Each row has a class, written after it.
-393,312,89,-164,58,-16,314,51,196,136,-186,111,-232,-229,117,168,98,55,-1,-416,-149,235,-105,-70,-131,95,224,302,304,162,-257,25,535,272,-57,-98,154	Botu
21,127,-1,31,-153,106,-144,365,-119,114,-96,-76,-70,-34,-77,9,107,130,69,-133,40,-12,-288,-356,-182,-25,166,-64,-109,12,224,115,-116,-413,34,-166,-199	fom
-193,495,150,41,-157,-246,-353,225,371,92,-26,127,-93,18,189,-63,-227,-492,-106,-560,119,269,-164,415,14,268,168,-116,-258,5,-18,-26,279,605,10,-59,384	roza
-187,101,126,-217,46,238,169,134,282,-93,-306,-82,494,-156,385,256,111,-74,-435,-27,27,-269,-97,-12,58,30,285,372,31,-68,63,-142,456,405,-30,344,1	lof
-239,129,-292,56,18,-208,264,-77,52,-207,-90,365,-149,284,-275,-216,73,158,321,-140,-15,-94,90,46,-209,287,-191,-91,569,122,-254,628,140,41,33,-441,84	nosu
115,44,121,2,176,-178,-344,112,-518,-23,271,99,-210,-158,-23,84,-16,-12,-114,-458,-122,-190,41,-253,-129,-235,-480,-364,-146,217,122,-487,497,198,-324,-83,272	fom
186,-69,5,142,-106,242,18,-21,83,78,-78,282,-22,114,-218,-316,-250,-279,403,-23,325,-145,-212,395,136,329,223,46,336,170,-1,246,-7,-236,288,37,37	migor
256,344,161,-171,133,120,255,170,-103,-238,-718,-79,232,353,1,-70,143,158,-170,-40,469,-511,-392,-13,80,67,58,4,356,-275,-108,-77,295,32,199,436,203	mub
-149,-348,-328,177,168,-14,116,303,-120,-206,441,-34,-229,-209,21,101,260,244,-82,-14,-177,212,166,71,71,9,-75,-359,-222,224,45,241,-34,-371,-99,-471,-350	bobev
328,55,-70,-105,141,-380,15,515,-383,-278,-101,-168,-194,-329,728,252,-404,-86,-385,-309,165,193,-22,392,382,-54,340,-434,-169,238,-52,-223,784,206,94,120,409	fom
179,-339,-74,107,-51,215,466,-182,-67,475,57,193,21,-425,150,9,-572,-318,248,-44,293,131,-375,67,298,280,272,94,151,406,-245,153,66,-149,430,129,472	nosu
-70,-121,-194,99,89,-140,95,48,-192,-138,311,-201,-148,-114,107,206,124,111,-98,141,-404,219,193,-278,-28,57,-163,-152,-214,200,-60,211,509,-347,-103,-208,-2	nosu
5,-76,-112,408,-18,-264,-53,165,128,289,345,73,-7,-242,-23,-226,-429,33,-193,-103,-120,447,536,476,-6,548,257,-356,-103,536,-440,179,332,-121,297,-220,117	kozut
209,-23,51,-89,34,-247,-216,-139,-14,-28,64,-259,-66,-84,55,270,191,340,98,143,-167,292,-98,-520,67,-227,-141,-125,-338,-217,-43,-120,-680,-157,-57,143,-331	migor
-65,524,58,-80,-133,-200,171,157,11,127,-358,-171,313,-45,10,-249,-225,-238,159,150,430,-124,10,141,-9,179,320,-23,53,-193,55,102,229,-301,98,166,318	nebed
400,4,116,-138,-223,-644,-31,18,-11,312,-399,-244,46,-555,113,481,373,311,20,86,451,-35,-336,-104,253,-124,331,95,-81,-117,158,-607,-584,-33,128,241,-518	lof
21,291,-14,163,-38,-42,-102,-26,-121,-35,201,153,-46,401,-447,-173,1,387,480,86,-171,-101,185,-101,-371,236,-221,-183,12,311,113,129,153,-524,-99,-456,-296	bobev
-31,303,61,-106,-248,-899,-646,457,20,-92,-286,-11,-540,36,92,307,313,4,166,-231,-144,383,-189,-309,-52,-268,-209,-150,-361,-256,-95,39,-189,189,-63,-219,253	lof
223,46,18,-108,73,285,292,-183,-232,-114,-156,109,79,-16,-135,365,-22,32,276,51,187,-572,-475,-405,15,-216,97,97,294,19,64,351,-34,-317,15,63,-299	bobev
217,-80,107,-8,116,-87,232,-35,-338,233,229,23,-518,290,-32,-50,-164,109,229,-115,-8,152,-274,-240,-50,11,-312,-288,-118,151,-24,-344,26,-324,-72,-215,210	nebed
-268,-276,41,251,39,-18,248,466,-129,301,330,180,90,-566,376,181,-337,147,-495,-51,-62,126,192,322,-62,-4,-92,59,-373,358,30,-227,427,204,-169,-163,-156	met
-5,195,244,-198,-143,323,557,505,14,265,-334,-82,-176,-472,94,-268,-567,387,130,167,457,68,-132,202,-133,329,204,-162,321,132,-26,-326,-191,-386,55,198,330	Botu
15,164,36,-215,38,-57,-383,41,-55,-141,-188,21,-2,125,-56,-263,106,-82,-314,-215,-167,-171,191,145,9,-76,19,92,234,-51,142,-281,215,363,8,218,40	fom
43,199,193,-28,-154,147,-124,174,41,44,-25,202,139,-257,29,-102,-486,180,124,-99,-263,104,177,191,69,-9,260,108,-208,232,188,-158,-328,73,-50,127,-146	migor
208,433,164,-320,-117,-117,-359,-352,500,-237,-361,279,404,-70,-139,617,234,-116,296,-313,-198,-280,-309,-480,244,-319,585,316,-7,-150,-226,601,-246,93,170,296,10	lof
33,-283,-170,-45,220,-288,209,270,-301,-4,359,-9,-554,-255,515,183,-207,1,-311,-382,-15,237,-102,-14,120,-145,-11,-429,-116,262,-11,-190,374,130,-95,-264,120	met
100,109,117,183,-47,1,-432,-287,173,-157,97,-159,261,270,-200,-48,307,-30,-214,-121,-211,80,30,326,61,239,-40,28,-122,-48,63,-162,-41,336,-145,228,-344	migor
-59,-51,-92,-17,-201,-202,-144,-26,-348,457,91,85,-677,-642,-71,-119,-234,172,344,-468,-281,640,7,-85,-56,77,-236,-39,308,551,55,-168,-131,-48,126,-298,228	nosu
72,-396,-112,80,192,431,279,-72,-771,91,384,-67,-41,-487,19,-101,-418,-129,-86,-214,-105,-202,207,60,-59,-413,-258,-113,318,489,189,-121,408,-262,-190,-36,110	roza
99,301,88,-347,169,-31,77,-391,62,-228,-216,198,113,361,70,-290,-237,-680,31,-169,67,-357,-139,163,307,32,-34,72,206,-317,75,149,379,376,77,360,544	nosu
-118,-318,-48,100,50,267,362,429,-606,398,188,-18,-421,-366,-101,-307,-163,405,68,226,156,-11,27,-112,-291,-201,221,147,-1,277,341,-351,-23,-865,-161,-336,-433	met
22,-318,-261,264,176,-122,84,554,-483,-517,116,-318,-228,-48,520,134,-108,-195,-31,160,88,12,150,147,13,43,-265,-487,-247,170,-31,57,632,9,-212,-66,199	mub
220,-196,51,198,-103,-132,-115,383,-46,239,-93,-223,-149,-224,91,-14,-106,418,-169,360,325,156,93,119,65,-109,546,-89,-406,-102,57,-512,-879,-292,132,33,-525	migor
-14,215,276,-142,-333,41,-280,-129,93,122,69,582,-617,-273,-160,360,-189,-143,781,-770,-467,249,-432,-154,-251,98,-346,120,155,509,-50,195,91,241,-256,-315,369	Botu
169,-33,79,-205,5,-252,35,114,-413,166,-144,-65,-209,-236,236,-85,-372,23,-220,-538,-97,197,-5,-36,223,-194,242,-100,363,320,-57,-358,349,273,85,197,428	met
-14,417,126,240,-401,-109,-808,545,36,88,16,422,-402,-74,-181,-169,20,218,417,-504,-801,468,190,-354,-497,24,-147,225,-655,311,-35,66,21,154,-2,-287,151	fom
103,269,205,31,-17,222,44,-168,279,-93,1,494,277,9,-98,122,-296,-254,200,-458,-4,-323,-283,54,49,473,-14,-107,44,217,-157,403,367,265,-8,105,435	nosu
36,251,188,-178,-236,-284,-477,214,60,205,-501,-224,148,-92,144,-81,150,-42,-214,-138,-95,102,-148,-23,79,101,-48,262,-158,-176,343,-511,-281,350,96,425,-159	migor
-328,161,7,23,-73,-287,-196,167,94,282,280,369,-365,-521,49,-132,-230,98,114,-314,-234,227,301,202,-379,333,-262,-155,-179,217,155,-134,-23,100,-308,-453,106	mub
66,-376,-406,359,34,-437,418,-4,-203,242,371,68,-484,-382,104,66,-193,242,413,-4,149,511,-60,120,13,181,-170,-379,113,358,-405,248,-255,-259,140,-417,32	migor
-45,-150,84,-2,58,-172,411,-116,17,-8,533,17,-153,-173,89,131,-401,-115,-6,-102,150,191,-53,387,204,26,6,-470,70,182,-122,-75,68,107,-337,-128,102	kozut
20,22,47,103,87,-58,-307,28,134,-118,252,279,192,314,-181,-106,-59,32,-2,24,-260,-312,413,131,-162,-78,-246,-48,-254,24,47,-63,-43,12,-128,-51,-43	roza
-120,-31,-34,-364,28,180,118,491,-294,-207,121,9,-318,-79,318,-230,-389,-192,-4,-23,163,-173,-273,-306,-85,-101,36,-282,12,34,507,-234,128,-72,-279,-129,147	lof
135,-173,-62,261,66,-87,293,59,6,286,246,-144,-200,-442,176,140,-253,235,18,90,53,476,145,339,141,374,-189,-326,-264,400,-300,-151,-41,-253,171,-139,69	roza
187,203,381,-146,-215,107,-510,164,26,-109,-266,302,-37,260,-248,-59,-182,152,-13,-350,-223,-284,118,-31,-374,-178,51,38,168,215,-76,-71,-2,223,-71,134,13	mub
-413,-216,56,130,403,120,367,438,-30,325,614,-96,-354,-54,155,-275,-427,97,-530,152,251,131,186,141,-377,240,-117,-617,-389,133,-81,-452,-2,-247,-306,-287,-64	Botu
-236,386,-79,31,-162,137,186,-294,186,332,110,566,274,-457,-34,182,-260,43,401,-689,-207,100,-261,-188,-266,455,10,123,42,548,-105,441,257,225,-55,-483,225	fom
-147,291,7,-122,12,106,32,101,266,-162,-289,-143,-19,-354,371,248,-54,-120,61,-27,33,86,-106,-61,-116,286,125,64,21,-207,-136,449,-19,98,-37,215,72	nebed
-77,154,112,-200,66,308,-304,-26,52,-253,-89,176,152,451,-137,-452,-79,-422,-68,-100,-212,-266,156,87,-21,-54,-286,98,129,-63,171,88,377,225,37,125,290	lof
-94,381,402,-21,-253,-104,-424,364,112,-52,-135,318,21,80,-238,-14,-138,271,88,-532,-207,41,202,117,-327,-67,178,-34,70,198,-102,45,117,267,-233,-151,93	bobev
232,-75,-40,220,-234,-524,-364,-98,156,-36,97,-45,-33,-132,2,155,278,-188,72,-143,-308,246,181,220,135,161,82,29,-318,137,-53,149,-25,225,30,52,-414	met
-264,87,-36,-77,16,185,-197,241,90,-398,76,202,15,116,33,39,-133,242,384,180,-249,-166,111,-570,-608,47,-396,-55,-268,22,-4,398,-478,55,-376,-171,-419	kozut
-149,83,-98,302,-76,-383,120,233,156,40,184,-113,-63,-215,175,285,-145,-2,169,46,-68,571,-12,-165,-29,360,71,-256,-343,210,-521,537,216,-86,63,-213,56	kozut
144,152,76,-28,-287,-609,-277,-47,386,30,-232,-26,-115,-36,178,159,-82,-302,59,-200,-55,408,-141,398,332,357,318,30,-89,111,-229,88,-134,562,183,268,-42	met
332,28,103,-523,-202,25,-602,437,-354,-725,-682,-91,-444,340,430,-154,77,-442,180,-154,-140,-156,-79,-55,135,-510,-35,271,-44,-148,376,-398,161,662,4,340,189	bobev
-276,-351,-73,270,-68,169,175,325,104,354,359,380,-159,-477,12,70,-116,347,144,28,-45,95,66,-328,-516,105,149,179,-294,273,-63,159,-509,-171,-134,-487,-706	kozut
-20,272,74,58,-179,-333,-163,-32,-76,288,-80,-132,-199,-260,-108,113,271,39,-24,-473,-242,373,-93,-119,6,17,136,66,98,143,23,-44,310,-10,55,-108,-36	mub
293,278,292,-362,-39,25,342,32,322,569,-563,245,124,-459,547,89,-735,-27,-108,-415,420,-61,-466,-23,254,530,634,174,188,61,-72,-411,-191,402,422,405,456	roza
-298,-38,16,231,21,-189,118,481,129,91,455,345,64,-438,46,57,-297,204,-383,-121,11,-1,353,430,-369,267,168,-203,-340,422,-143,44,241,94,-337,-356,-409	roza
95,-169,76,-224,150,163,214,-7,-276,-425,-74,-70,25,-118,214,228,58,146,32,-120,-370,12,-155,-132,179,-290,-299,153,238,-14,42,64,103,257,-290,353,0	lof
-377,260,-79,43,-221,-388,-356,360,157,133,46,70,-259,131,-155,-43,258,174,12,-294,-307,553,-131,-117,-320,134,-417,-139,-369,132,-182,26,-51,65,-70,-392,336	Botu
-124,231,146,-198,-136,-299,-694,149,90,-90,-345,-257,274,-112,309,119,316,-184,-616,-327,-196,189,315,470,229,-252,397,339,-240,-188,274,-549,256,586,-83,249,61	nebed
-4,-224,131,182,-221,58,-40,538,-256,279,13,-98,-164,-283,135,77,-266,-7,-310,-31,246,2,29,474,-71,-77,3,-194,-52,255,159,-301,244,-157,-19,-223,127	bobev
222,418,-127,91,-14,-282,86,-310,-28,-20,-68,-55,308,132,64,359,-26,-325,-177,-354,-23,-138,-330,-92,439,59,60,-283,-2,58,-24,377,603,40,298,-104,258	migor
-163,309,183,-280,50,53,-432,105,-79,-414,-306,-249,250,281,165,-275,258,-290,-409,123,-240,-164,267,402,84,-249,-350,310,-301,-372,456,-581,409,518,-299,373,152	lof
283,-154,74,148,159,115,-6,126,-154,-86,300,159,76,-230,-56,45,-271,133,153,-14,20,-247,141,-137,-105,-9,-100,-325,-194,274,-179,7,-51,-119,-34,183,-40	bobev
305,252,27,-101,-104,-283,-249,-75,-52,194,109,334,-127,-144,57,-67,-370,-94,110,-392,-147,152,20,-109,251,138,-38,-217,-36,303,-42,-268,457,202,285,-128,711	fom
-231,267,130,-9,-85,-85,-181,-236,328,252,50,128,-190,11,-116,-87,114,-373,-34,-385,-95,281,-153,256,73,389,-284,-58,54,-45,-40,50,368,213,14,-203,512	mub
133,610,12,81,-146,-500,-181,40,284,-264,-430,-299,145,284,-127,329,500,41,357,167,431,-63,-272,41,117,86,301,-17,-38,-255,-114,213,91,-174,193,123,-376	kozut
-81,-85,66,138,133,76,66,319,-273,142,278,340,-379,-158,113,-132,-421,-25,109,-480,-449,294,109,-273,-190,172,-363,-84,17,611,-222,-60,654,289,33,-120,299	Botu
151,-9,179,-145,-108,453,358,268,82,87,-28,204,315,146,-96,-203,-296,170,-80,292,193,-421,-87,-232,-19,66,325,-33,-173,105,271,-125,-59,-497,124,-73,-250	mub
186,173,-135,247,-112,-724,-75,-92,-27,273,212,-168,-195,-139,59,100,180,-21,233,-25,57,509,-169,91,123,450,-287,-332,-499,19,6,-36,171,-324,106,-252,185	nosu
173,186,83,27,50,-224,-11,142,71,-309,-68,-41,285,184,-41,89,-51,-34,-4,86,165,-363,164,347,73,-78,387,-125,-42,14,-67,71,197,-113,-55,260,-261	kozut
-167,305,101,-40,-25,-34,6,252,-46,242,83,263,-420,108,-274,-157,-157,-20,256,-272,200,-104,-437,-359,-285,255,177,-167,116,166,6,-16,187,-228,-75,-281,189	bobev
-108,71,143,-91,89,218,-733,160,-177,-427,320,473,79,884,-308,-290,-76,-310,-71,-387,-643,-437,156,-398,-155,-333,-505,-101,-176,67,444,120,449,188,-235,-190,168	nosu
-152,-91,-270,-15,242,-136,497,59,-314,121,-110,-537,-133,-337,282,-168,125,-81,-360,15,440,322,-9,213,524,-61,283,-115,440,-19,-18,-257,522,-80,283,84,164	met
246,135,151,-268,-258,-286,-468,16,-272,62,-311,-439,146,-298,-12,-2,97,-197,-212,140,235,139,84,-11,126,-400,162,-65,-286,-165,121,-411,-98,-218,52,194,173	Botu
178,-62,191,118,87,186,480,211,-436,236,152,48,-297,-178,-243,-70,-409,217,265,-28,40,16,-225,-211,-197,120,98,-181,213,417,-341,127,350,-624,-97,78,150	fom
20,206,115,-226,-3,257,-327,27,-149,-90,-207,-70,447,178,120,-176,-96,-391,-232,-117,-226,-395,93,-56,112,-209,7,191,-304,-91,476,-286,406,3,-10,308,463	nosu
